Below is a small trained network, with its code and all its weights. Each question gives an input and a class and asks what happens when units are switched off, that is, made to give their printed mean instead of their output.

import numpy as np


def w(rows, s, z=0):
    codes = np.array(rows[::2]) - 128.0
    scale = np.full(codes.shape[1], s)
    scale[-1] = z or s
    return codes * scale


def norm(h):
    return h / np.sqrt((h * h).mean(-1, keepdims=True) + 1e-5)


def f(y):
    return y / 2 * (1 + np.tanh(0.7978845608 * (y + 0.044715 * y**3)))


def log_softmax(a):
    a = a - a.max(-1, keepdims=True)
    return a - np.log(np.exp(a).sum(-1, keepdims=True))


def net(x, mask):
    res = np.array(x, float).reshape(1, 5) / 4 @ E
    u = 0
    for l in range(3):
        y = f(norm(res) @ A[l][:, :-1].T + A[l][:, -1])
        res = res + np.where(mask[u : u + 6], y, B[l][:, -1]) @ B[l][:, :-1]
        u += 6
    return log_softmax(norm(res)[-1] @ U[:, :-1].T + U[:, -1])


A, B = {}, {}
E = w([
[1,78,93,126],'x0',
[37,154,14,92],'x1',
[180,178,99,55],'x2',
[79,186,189,96],'x3',
[177,154,73,253],'x4',
],0.0076)
A[0] = w([
[194,74,142,1,52],'L0N1',
[216,54,82,39,58],'L0N2',
[46,138,78,166,95],'L0N3',
[102,173,200,156,142],'L0N4',
[150,12,173,80,10],'L0N5',
[228,164,111,123,253],'L0N6',
],0.0097,0.0019)
B[0] = w([
[166,143,175,126,226],'L0N1',
[143,150,168,77,207],'L0N2',
[76,175,91,134,216],'L0N3',
[85,108,116,64,172],'L0N4',
[74,57,187,103,182],'L0N5',
[84,86,85,3,253],'L0N6',
],0.016,0.0041)
A[1] = w([
[182,140,182,53,150],'L1N1',
[160,75,179,179,117],'L1N2',
[136,8,14,154,252],'L1N3',
[144,67,82,164,132],'L1N4',
[78,132,184,83,194],'L1N5',
[157,166,112,86,126],'L1N6',
],0.015,0.0029)
B[1] = w([
[173,166,110,92,255],'L1N1',
[138,111,171,151,155],'L1N2',
[135,250,199,137,229],'L1N3',
[159,187,154,150,152],'L1N4',
[140,70,126,163,247],'L1N5',
[146,93,120,141,172],'L1N6',
],0.024,0.0081)
A[2] = w([
[86,54,51,127,124],'L2N1',
[100,117,21,66,167],'L2N2',
[137,216,69,161,152],'L2N3',
[64,143,161,93,64],'L2N4',
[201,129,69,4,252],'L2N5',
[154,131,185,96,65],'L2N6',
],0.013,0.0026)
B[2] = w([
[142,88,63,169,157],'L2N1',
[98,69,157,117,171],'L2N2',
[129,98,147,222,183],'L2N3',
[103,142,71,75,137],'L2N4',
[253,160,164,186,253],'L2N5',
[100,115,184,69,157],'L2N6',
],0.016,0.011)
U = w([
[251,122,166,51,216],'0',
[24,67,47,67,113],'1',
[103,135,19,19,1],'2',
[68,35,77,140,98],'3',
[72,220,107,151,196],'4',
[98,31,174,27,51],'5',
],0.012,0.0052)

Each question gives the input, the list of numbers given to net, and the class t.
The units are the neurons (one row each of A and B). Each row of codes is followed by its name. A weight is (code - 128) times the scale printed after its matrix; where a second scale follows, it is the last column's (A, B and U).
mask holds one flag per neuron, layer by layer. A switched-off neuron (its flag False) gives its mean, the last column of its row in B, instead of its output. The means were averaged over made-up inputs and are rounded, as every weight is.
A unit's drop is (log p(t) with every unit on - log p(t) with that unit switched off) / (log p(t) with every unit on - log p(t) with every unit switched off).
The circuit of an input: a set's keep is (log p(t) with only the set's units on - log p(t) with every unit switched off) / (log p(t) with every unit on - log p(t) with every unit switched off). Starting from the 12 units with the biggest drops (on a tie, the unit counted first), units are removed one at a time, each time the one whose removal leaves the highest keep (on an exact tie, the one counted first), for as long as the keep stays at least 0.8.
units of the circuit, in order: the units of the circuit, biggest drop first
unit that matters most: the unit with the biggest drop
top k neurons: the k neurons with the biggest drops, biggest first
k most important neurons of layer l: the k neurons of layer l with the biggest drops, biggest first
drop of u: that unit's drop, to one decimal
input [5,4,-2,3,-7], class 3: top neuron -> (L1N3)
input [-4,8,5,5,8], class 4: 2 most important neurons of layer 1 -> (L1N1; L1N5)
input [-2,3,-5,7,1], class 1: units of the circuit, in order -> (L1N3; L2N5; L1N1)
input [-1,-6,-8,-8,-8], class 5: units of the circuit, in order -> (L0N5; L2N5)
input [-2,-8,-3,6,-6], class 5: units of the circuit, in order -> (L1N5; L2N5)
input [2,-8,-7,-3,-2], class 5: units of the circuit, in order -> (L2N5; L0N5)
input [1,-4,-6,8,0], class 3: units of the circuit, in order -> (L1N3; L1N5; L2N5)
input [-3,0,0,-5,6], class 4: units of the circuit, in order -> (L1N3; L2N5)
input [-8,2,-2,-5,7], class 4: units of the circuit, in order -> (L1N3; L0N1; L2N5)
input [5,4,5,-1,0], class 4: top 2 neurons -> (L0N1; L0N2)
input [4,4,6,6,-1], class 3: top 2 neurons -> (L1N3; L1N1)
input [7,2,-6,-1,-6], class 4: 3 most important neurons of layer 0 -> (L0N2; L0N1; L0N6)
input [6,3,7,3,7], class 4: 2 most important neurons of layer 0 -> (L0N2; L0N1)
input [7,-4,-4,-8,6], class 4: top neuron -> (L2N5)
input [2,8,5,6,-1], class 1: top 2 neurons -> (L1N1; L1N3)
input [1,-2,-4,7,-6], class 5: top 2 neurons -> (L2N5; L0N3)
input [1,-6,-5,4,-2], class 3: top 2 neurons -> (L1N3; L1N5)
input [-2,7,2,7,5], class 3: top 2 neurons -> (L1N3; L1N1)
input [1,5,-7,1,1], class 4: 2 most important neurons of layer 0 -> (L0N2; L0N1)
input [-6,6,-6,7,4], class 1: unit that matters most -> L1N3
input [4,2,1,6,-2], class 3: drop of L1N3 -> 0.4
input [8,-2,0,-8,-6], class 5: drop of L0N5 -> 0.3
input [2,-2,-7,-3,-2], class 4: drop of L1N2 -> -0.1
input [1,-5,-8,0,-7], class 5: drop of L1N1 -> 0.0
